Below is a small trained network, with its code and all its weights. Each question gives an input and a target symbol and asks what happens when units are switched off, that is, made to give their printed mean instead of their output.

import numpy as np


def w(rows, s, z=0):
    codes = np.array(rows[::2]) - 128.0
    scale = np.full(codes.shape[1], s)
    scale[-1] = z or s
    return codes * scale


def norm(h):
    return h / np.sqrt((h * h).mean(-1, keepdims=True) + 1e-5)


def softmax(a):
    e = np.exp(a - a.max(-1, keepdims=True))
    return e / e.sum(-1, keepdims=True)


def log_softmax(a):
    a = a - a.max(-1, keepdims=True)
    return a - np.log(np.exp(a).sum(-1, keepdims=True))


def net(x, mask):
    ids = ['αβγδεζθπφψω'.index(c) for c in x.split()]
    T = len(ids)
    res = E[ids] + P[:T]
    u = 0
    for l in range(3):
        r = norm(res)
        for j in range(3):
            rows = slice(2 * j, 2 * j + 2)
            q, k, v = (r @ M[l][rows].T for M in (Q, K, V))
            z = softmax(np.where(np.tri(T) > 0, q @ k.T / 2**0.5, -1e9)) @ v
            o = O[l][rows]
            res = res + np.where(mask[u + j], z, o[:, -1]) @ o[:, :-1]
        u += 3
    return log_softmax(norm(res)[-1] @ U[:, :-1].T + U[:, -1])


Q, K, V, O = {}, {}, {}, {}
E = w([
[97,135,31],'α',
[210,133,59],'β',
[31,170,189],'γ',
[113,151,138],'δ',
[73,86,127],'ε',
[153,177,68],'ζ',
[100,20,147],'θ',
[76,146,249],'π',
[124,122,188],'φ',
[157,151,119],'ψ',
[147,164,159],'ω',
],0.019)
P = w([
[167,144,128],'0',
[37,255,137],'1',
[165,138,126],'2',
[176,24,155],'3',
[169,140,126],'4',
[170,18,154],'5',
],0.0079)
Q[0] = w([
[101,123,73],'0.h1',
[254,125,198],'0.h1',
[157,198,139],'0.h2',
[117,252,103],'0.h2',
[119,174,241],'0.h3',
[212,150,47],'0.h3',
],0.0098)
K[0] = w([
[161,157,126],'0.h1',
[242,40,219],'0.h1',
[145,171,152],'0.h2',
[149,254,67],'0.h2',
[147,205,231],'0.h3',
[243,107,37],'0.h3',
],0.0091)
V[0] = w([
[110,52,152],'0.h1',
[204,38,225],'0.h1',
[59,90,195],'0.h2',
[162,254,89],'0.h2',
[70,154,78],'0.h3',
[60,240,145],'0.h3',
],0.0042)
O[0] = w([
[116,98,102,91],'0.h1',
[176,148,153,77],'0.h1',
[243,192,146,160],'0.h2',
[96,37,30,116],'0.h2',
[215,254,181,173],'0.h3',
[93,38,84,247],'0.h3',
],0.0042,0.0011)
Q[1] = w([
[163,77,36],'1.h1',
[109,206,99],'1.h1',
[198,43,143],'1.h2',
[224,117,168],'1.h2',
[180,9,176],'1.h3',
[180,155,87],'1.h3',
],0.016)
K[1] = w([
[174,60,36],'1.h1',
[117,192,99],'1.h1',
[252,163,59],'1.h2',
[232,178,116],'1.h2',
[103,70,204],'1.h3',
[135,151,97],'1.h3',
],0.013)
V[1] = w([
[96,37,34],'1.h1',
[209,66,61],'1.h1',
[182,196,63],'1.h2',
[31,114,143],'1.h2',
[75,3,182],'1.h3',
[109,67,172],'1.h3',
],0.0061)
O[1] = w([
[21,108,73,185],'1.h1',
[16,182,116,66],'1.h1',
[95,171,181,223],'1.h2',
[164,2,87,133],'1.h2',
[129,58,11,254],'1.h3',
[103,115,46,181],'1.h3',
],0.0061,0.00094)
Q[2] = w([
[164,135,12],'2.h1',
[128,123,79],'2.h1',
[137,62,124],'2.h2',
[16,83,122],'2.h2',
[89,110,111],'2.h3',
[22,159,164],'2.h3',
],0.011)
K[2] = w([
[145,145,27],'2.h1',
[152,104,95],'2.h1',
[106,106,171],'2.h2',
[162,74,114],'2.h2',
[106,71,158],'2.h3',
[165,89,249],'2.h3',
],0.012)
V[2] = w([
[219,212,130],'2.h1',
[57,190,145],'2.h1',
[85,110,113],'2.h2',
[52,3,205],'2.h2',
[148,69,163],'2.h3',
[133,177,114],'2.h3',
],0.006)
O[2] = w([
[149,75,2,47],'2.h1',
[179,99,155,254],'2.h1',
[104,150,100,200],'2.h2',
[73,104,90,232],'2.h2',
[108,152,183,73],'2.h3',
[157,92,74,137],'2.h3',
],0.0079,0.00066)
U = w([
[26,188,16,78],'α',
[163,176,11,73],'β',
[64,77,153,109],'γ',
[171,159,147,213],'δ',
[15,120,145,93],'ε',
[71,243,143,166],'ζ',
[137,48,67,164],'θ',
[64,135,247,4],'π',
[157,91,203,112],'φ',
[191,190,71,130],'ψ',
[212,108,137,90],'ω',
],0.012,0.003)

Each question gives the input, a string of symbols that net reads in full, and the target symbol t.
The units are the heads (2 rows each of Q, K, V and O). Each row of codes is followed by its name. A weight is (code - 128) times the scale printed after its matrix; where a second scale follows, it is the last column's (O and U).
mask holds one flag per head, layer by layer. A switched-off head (its flag False) gives its mean, the last column of its rows in O, instead of its output. The means were averaged over made-up inputs and are rounded, as every weight is.
A unit's drop is (log p(t) with every unit on - log p(t) with that unit switched off) / (log p(t) with every unit on - log p(t) with every unit switched off).
The circuit of an input: a set's keep is (log p(t) with only the set's units on - log p(t) with every unit switched off) / (log p(t) with every unit on - log p(t) with every unit switched off). Starting from all 9 units, units are removed one at a time, each time the one whose removal leaves the highest keep (on an exact tie, the one counted first), for as long as the keep stays at least 0.8.
units of the circuit, in order: the units of the circuit, biggest drop first
which heads matter: for each layer, one digit per head in row order, 1 if its drop is at least 0.15 and else 0, layers parted by /
drop of u: that unit's drop, to one decimal
input ζ ψ α θ φ, target ω: units of the circuit, in order -> 1.h1, 1.h3
input ζ α β ε δ, target ε: units of the circuit, in order -> 0.h2, 1.h3, 1.h2, 1.h1
input ζ γ θ ε γ ψ, target β: units of the circuit, in order -> 1.h3, 1.h2
input α α α ψ δ, target ε: units of the circuit, in order -> 0.h3, 0.h2, 1.h1, 1.h3
input α φ ε, target θ: units of the circuit, in order -> 0.h2, 1.h1, 1.h3
input β δ ψ β θ ψ, target β: which heads matter -> 000 / 001 / 100
input ω α ω π β ζ, target ζ: which heads matter -> 000 / 111 / 000
input ω φ ω ψ φ, target ω: units of the circuit, in order -> 1.h1, 2.h1
input α α θ θ β ζ, target ζ: units of the circuit, in order -> 1.h2, 1.h3
input α ω π, target φ: which heads matter -> 000 / 100 / 000
input π ζ ψ, target ζ: which heads matter -> 010 / 100 / 000
input α α φ π ε ψ, target ψ: units of the circuit, in order -> 1.h2, 0.h2, 1.h3
input ε ζ π, target φ: units of the circuit, in order -> 1.h1, 1.h2
input θ ζ ε β ψ, target ζ: which heads matter -> 010 / 110 / 000
input φ β β β ζ ψ, target ψ: drop of 0.h1 -> 0.6
